Below are the code and all the weights of a small trained network. Each question names an input and a class and asks about switching units off, where a switched-off unit gives its printed mean instead of its output.

import numpy as np


def w(rows, s, z=0):
    codes = np.array(rows[::2]) - 128.0
    scale = np.full(codes.shape[1], s)
    scale[-1] = z or s
    return codes * scale


def norm(h):
    return h / np.sqrt((h * h).mean(-1, keepdims=True) + 1e-5)


def f(y):
    return np.maximum(y, 0)


def log_softmax(a):
    a = a - a.max(-1, keepdims=True)
    return a - np.log(np.exp(a).sum(-1, keepdims=True))


def net(x, mask):
    res = np.array(x, float).reshape(1, 3) / 4 @ E
    u = 0
    for l in range(4):
        y = f(norm(res) @ A[l][:, :-1].T + A[l][:, -1])
        res = res + np.where(mask[u : u + 15], y, B[l][:, -1]) @ B[l][:, :-1]
        u += 15
    return log_softmax(norm(res)[-1] @ U[:, :-1].T + U[:, -1])


A, B = {}, {}
E = w([
[115,93,168,164,147,82,215,155,142,114],'x0',
[50,82,199,2,79,154,133,165,150,105],'x1',
[120,134,173,207,180,119,93,164,123,249],'x2',
],0.0083)
A[0] = w([
[20,50,82,74,68,104,153,168,185,103,222],'0.n0',
[42,103,84,84,110,72,135,68,128,101,252],'0.n1',
[149,88,58,117,119,104,134,87,160,135,134],'0.n2',
[226,128,132,145,126,199,151,112,127,39,168],'0.n3',
[169,70,104,111,162,142,107,104,96,112,61],'0.n4',
[234,161,106,140,103,91,112,192,62,113,105],'0.n5',
[89,146,54,154,193,187,56,138,224,89,179],'0.n6',
[205,52,206,167,132,31,194,125,128,138,82],'0.n7',
[87,146,81,122,91,162,56,144,97,249,156],'0.n8',
[52,128,167,202,199,125,42,134,123,180,44],'0.n9',
[212,93,94,107,194,127,122,162,130,198,131],'0.n10',
[90,67,130,254,134,188,84,161,131,87,73],'0.n11',
[65,145,75,229,129,144,167,155,131,108,145],'0.n12',
[212,160,122,132,83,201,116,132,70,162,105],'0.n13',
[117,163,87,120,131,138,107,75,118,154,157],'0.n14',
],0.0053,0.0016)
B[0] = w([
[152,121,135,178,169,139,92,109,122,137,253],'0.n0',
[161,173,160,187,114,100,98,132,131,237,210],'0.n1',
[153,163,149,101,54,226,65,151,136,172,168],'0.n2',
[87,87,128,178,113,91,124,166,65,152,207],'0.n3',
[123,102,139,99,54,196,160,117,80,159,144],'0.n4',
[107,127,153,120,139,170,123,93,186,103,189],'0.n5',
[163,119,186,141,155,107,165,112,92,146,186],'0.n6',
[148,169,120,79,135,141,144,154,40,113,231],'0.n7',
[143,145,46,128,54,128,142,79,123,127,239],'0.n8',
[97,115,122,113,114,131,109,171,69,151,244],'0.n9',
[144,128,92,110,55,115,124,135,99,75,199],'0.n10',
[46,114,128,83,66,147,211,93,135,133,178],'0.n11',
[61,82,171,112,158,80,102,101,188,184,204],'0.n12',
[86,133,162,2,201,120,121,117,124,125,185],'0.n13',
[168,165,125,115,167,53,202,155,81,139,181],'0.n14',
],0.0055,0.0049)
A[1] = w([
[105,125,126,150,53,99,178,137,116,126,142],'1.n0',
[155,114,50,102,119,83,149,169,103,105,180],'1.n1',
[119,137,167,132,158,72,151,185,193,101,110],'1.n2',
[104,122,176,172,140,142,107,139,92,110,35],'1.n3',
[98,94,122,117,148,121,109,118,200,128,75],'1.n4',
[116,142,122,75,147,114,61,122,124,165,2],'1.n5',
[109,133,110,122,111,109,114,101,72,146,233],'1.n6',
[159,124,100,160,141,119,108,145,82,146,51],'1.n7',
[118,117,170,104,184,154,56,148,172,134,134],'1.n8',
[126,89,169,102,224,168,127,119,90,115,50],'1.n9',
[205,79,91,97,109,122,181,85,115,112,79],'1.n10',
[119,157,157,169,78,101,128,93,125,159,97],'1.n11',
[131,95,193,172,121,127,57,123,85,167,20],'1.n12',
[160,158,148,205,169,147,65,140,151,111,187],'1.n13',
[139,130,140,148,64,157,75,100,125,1,91],'1.n14',
],0.0077,0.00086)
B[1] = w([
[185,122,69,113,192,93,122,147,143,103,208],'1.n0',
[138,158,155,137,115,160,135,172,210,144,191],'1.n1',
[192,135,112,159,117,106,86,118,69,135,179],'1.n2',
[124,167,107,123,114,120,114,124,105,100,168],'1.n3',
[110,46,125,194,104,207,164,151,164,182,141],'1.n4',
[136,128,169,101,148,65,94,130,113,108,210],'1.n5',
[64,183,156,149,176,91,82,132,197,77,254],'1.n6',
[116,64,143,160,90,133,125,106,154,149,220],'1.n7',
[129,101,147,121,106,100,173,59,124,104,171],'1.n8',
[58,152,93,185,154,122,113,73,101,120,161],'1.n9',
[107,125,97,118,144,147,140,204,182,190,200],'1.n10',
[80,150,123,159,108,173,163,195,146,109,204],'1.n11',
[77,156,63,99,120,132,134,181,143,117,225],'1.n12',
[3,149,201,116,99,116,158,95,138,46,164],'1.n13',
[135,167,123,190,89,117,86,176,191,137,203],'1.n14',
],0.0061,0.0053)
A[2] = w([
[208,112,129,156,185,203,158,212,50,125,2],'2.n0',
[171,50,118,110,111,108,117,113,137,174,97],'2.n1',
[159,147,175,134,92,33,198,149,178,195,162],'2.n2',
[73,193,98,118,195,121,117,128,146,59,153],'2.n3',
[105,59,115,76,25,90,166,127,75,123,79],'2.n4',
[127,126,133,219,159,166,151,41,177,103,15],'2.n5',
[63,95,154,173,200,62,140,104,109,210,160],'2.n6',
[133,88,133,157,57,118,220,212,49,190,196],'2.n7',
[106,74,230,111,101,136,31,116,123,133,198],'2.n8',
[187,149,143,99,165,135,63,155,2,84,30],'2.n9',
[69,161,67,144,174,85,134,96,157,107,191],'2.n10',
[150,151,133,74,84,217,71,71,84,123,197],'2.n11',
[115,95,68,75,66,213,129,195,157,158,181],'2.n12',
[191,122,164,130,159,155,190,155,75,118,94],'2.n13',
[159,64,85,99,215,101,195,121,69,97,143],'2.n14',
],0.0061,0.0011)
B[2] = w([
[151,104,155,163,122,118,119,134,95,108,151],'2.n0',
[146,148,15,181,96,158,158,148,116,146,132],'2.n1',
[115,200,124,36,134,136,129,112,74,109,206],'2.n2',
[87,91,130,83,114,100,193,114,71,118,210],'2.n3',
[193,148,116,189,152,170,154,148,114,253,164],'2.n4',
[142,29,175,178,116,233,201,95,210,195,162],'2.n5',
[180,123,61,93,112,152,111,191,209,91,255],'2.n6',
[129,143,132,111,148,114,68,92,181,152,213],'2.n7',
[134,78,121,210,166,206,212,100,138,159,199],'2.n8',
[165,185,124,55,144,135,127,100,141,121,145],'2.n9',
[165,80,204,96,168,213,161,110,104,120,230],'2.n10',
[176,125,128,144,176,81,123,68,96,169,167],'2.n11',
[130,181,97,191,181,79,171,167,152,88,184],'2.n12',
[122,105,169,173,188,45,49,114,41,135,149],'2.n13',
[180,120,192,109,120,54,77,90,93,82,163],'2.n14',
],0.0057,0.0064)
A[3] = w([
[104,151,101,144,170,69,112,97,113,89,95],'3.n0',
[167,53,81,139,155,202,155,116,117,164,8],'3.n1',
[160,154,107,107,254,87,129,72,170,133,181],'3.n2',
[118,93,150,164,195,121,194,124,144,187,171],'3.n3',
[111,57,152,136,184,72,177,175,151,76,121],'3.n4',
[164,166,172,163,110,117,144,213,130,112,106],'3.n5',
[83,109,143,156,121,190,178,92,146,169,132],'3.n6',
[128,111,139,62,114,192,138,174,117,179,158],'3.n7',
[153,128,114,157,92,142,121,116,167,107,191],'3.n8',
[104,102,144,171,76,47,155,134,60,112,81],'3.n9',
[109,165,100,180,94,142,134,102,101,110,63],'3.n10',
[194,113,103,161,126,74,117,141,166,26,134],'3.n11',
[108,142,72,89,45,114,75,5,58,121,111],'3.n12',
[74,117,125,87,137,140,166,82,90,58,99],'3.n13',
[169,103,97,72,161,111,41,75,118,148,23],'3.n14',
],0.0078,0.0015)
B[3] = w([
[210,44,179,123,111,160,180,65,114,126,171],'3.n0',
[155,100,136,149,24,189,218,95,188,134,190],'3.n1',
[111,52,200,121,62,119,91,78,85,101,239],'3.n2',
[177,153,112,80,108,133,95,95,138,64,253],'3.n3',
[120,128,118,115,97,131,98,31,76,174,225],'3.n4',
[100,171,155,100,116,120,79,120,113,146,209],'3.n5',
[187,125,154,80,88,130,165,113,129,48,231],'3.n6',
[190,132,105,253,97,159,177,115,154,64,194],'3.n7',
[77,111,43,135,108,159,187,181,119,129,170],'3.n8',
[100,33,186,9,139,122,49,67,97,98,148],'3.n9',
[160,111,112,71,122,165,246,142,155,82,144],'3.n10',
[76,170,125,169,212,116,55,224,136,221,208],'3.n11',
[130,114,210,134,158,63,86,161,94,123,171],'3.n12',
[41,113,47,97,219,55,219,171,150,132,153],'3.n13',
[152,105,180,92,166,63,77,104,45,158,180],'3.n14',
],0.0057,0.0063)
U = w([
[149,119,201,113,136,71,67,90,51,157,144],'0',
[186,125,139,164,63,193,193,91,169,94,140],'1',
[86,206,74,174,140,120,100,250,165,174,139],'2',
[55,111,99,80,166,100,213,125,95,92,116],'3',
[152,37,71,136,159,138,128,186,113,144,15],'4',
[156,49,82,139,176,153,140,191,100,145,3],'5',
],0.017)

Each question gives the input, the list of numbers given to net, and the class t.
The units are the neurons (one row each of A and B). Each row of codes is followed by its name. A weight is (code - 128) times the scale printed after its matrix; where a second scale follows, it is the last column's (A, B and U).
mask holds one flag per neuron, layer by layer. A switched-off neuron (its flag False) gives its mean, the last column of its row in B, instead of its output. The means were averaged over made-up inputs and are rounded, as every weight is.
A unit's drop is (log p(t) with every unit on - log p(t) with that unit switched off) / (log p(t) with every unit on - log p(t) with every unit switched off).
most important unit: the unit with the biggest drop
top k neurons: the k neurons with the biggest drops, biggest first
top k neurons in layer l: the k neurons of layer l with the biggest drops, biggest first
drop of u: that unit's drop, to one decimal
input [-4,8,-4], class 1: most important unit -> 2.n8
input [0,2,-3], class 3: top 2 neurons in layer 0 -> [0.n1; 0.n8]
input [4,1,-1], class 0: top 4 neurons in layer 1 -> [1.n6; 1.n2; 1.n13; 1.n14]
input [-5,-5,-3], class 0: top 2 neurons in layer 0 -> [0.n13; 0.n2]
input [-1,5,-6], class 2: top 2 neurons -> [1.n14; 0.n12]
input [-1,3,3], class 3: top 3 neurons -> [1.n12; 0.n1; 1.n6]
input [-3,0,4], class 2: top 2 neurons in layer 3 -> [3.n2; 3.n6]
input [-1,2,3], class 3: top 3 neurons in layer 1 -> [1.n6; 1.n10; 1.n14]
input [-3,3,4], class 2: top 2 neurons -> [0.n9; 0.n8]
input [-4,5,-2], class 1: top 3 neurons -> [2.n8; 0.n7; 0.n9]
input [-2,3,-1], class 3: top 4 neurons -> [0.n0; 0.n12; 0.n1; 3.n13]
input [-6,-6,-4], class 0: top 4 neurons -> [0.n13; 0.n2; 2.n8; 0.n0]
input [-7,-7,-5], class 0: top 3 neurons -> [0.n13; 0.n2; 2.n8]
input [0,-1,-1], class 3: most important unit -> 2.n3
input [-3,-3,1], class 3: top 4 neurons -> [1.n6; 0.n13; 2.n3; 3.n13]
input [-3,6,8], class 2: top 2 neurons -> [1.n12; 2.n10]
input [1,7,7], class 1: top 2 neurons in layer 0 -> [0.n1; 0.n3]
input [-3,-1,-3], class 3: top 3 neurons -> [0.n3; 1.n6; 0.n13]
input [4,5,4], class 1: top 2 neurons -> [0.n14; 1.n6]
input [-1,-6,2], class 1: top neuron -> [2.n5]
input [3,8,8], class 1: top 2 neurons -> [2.n8; 1.n8]
input [5,4,0], class 0: top 2 neurons -> [1.n6; 1.n2]
input [-3,2,-1], class 3: top 2 neurons -> [3.n13; 0.n7]
input [3,-2,2], class 3: drop of 2.n3 -> 0.1
input [-2,4,-6], class 2: drop of 1.n14 -> 1.9
input [5,7,4], class 1: drop of 3.n14 -> 0.0
input [5,-8,7], class 1: drop of 1.n13 -> 0.1
input [-7,-4,-5], class 0: most important unit -> 0.n13
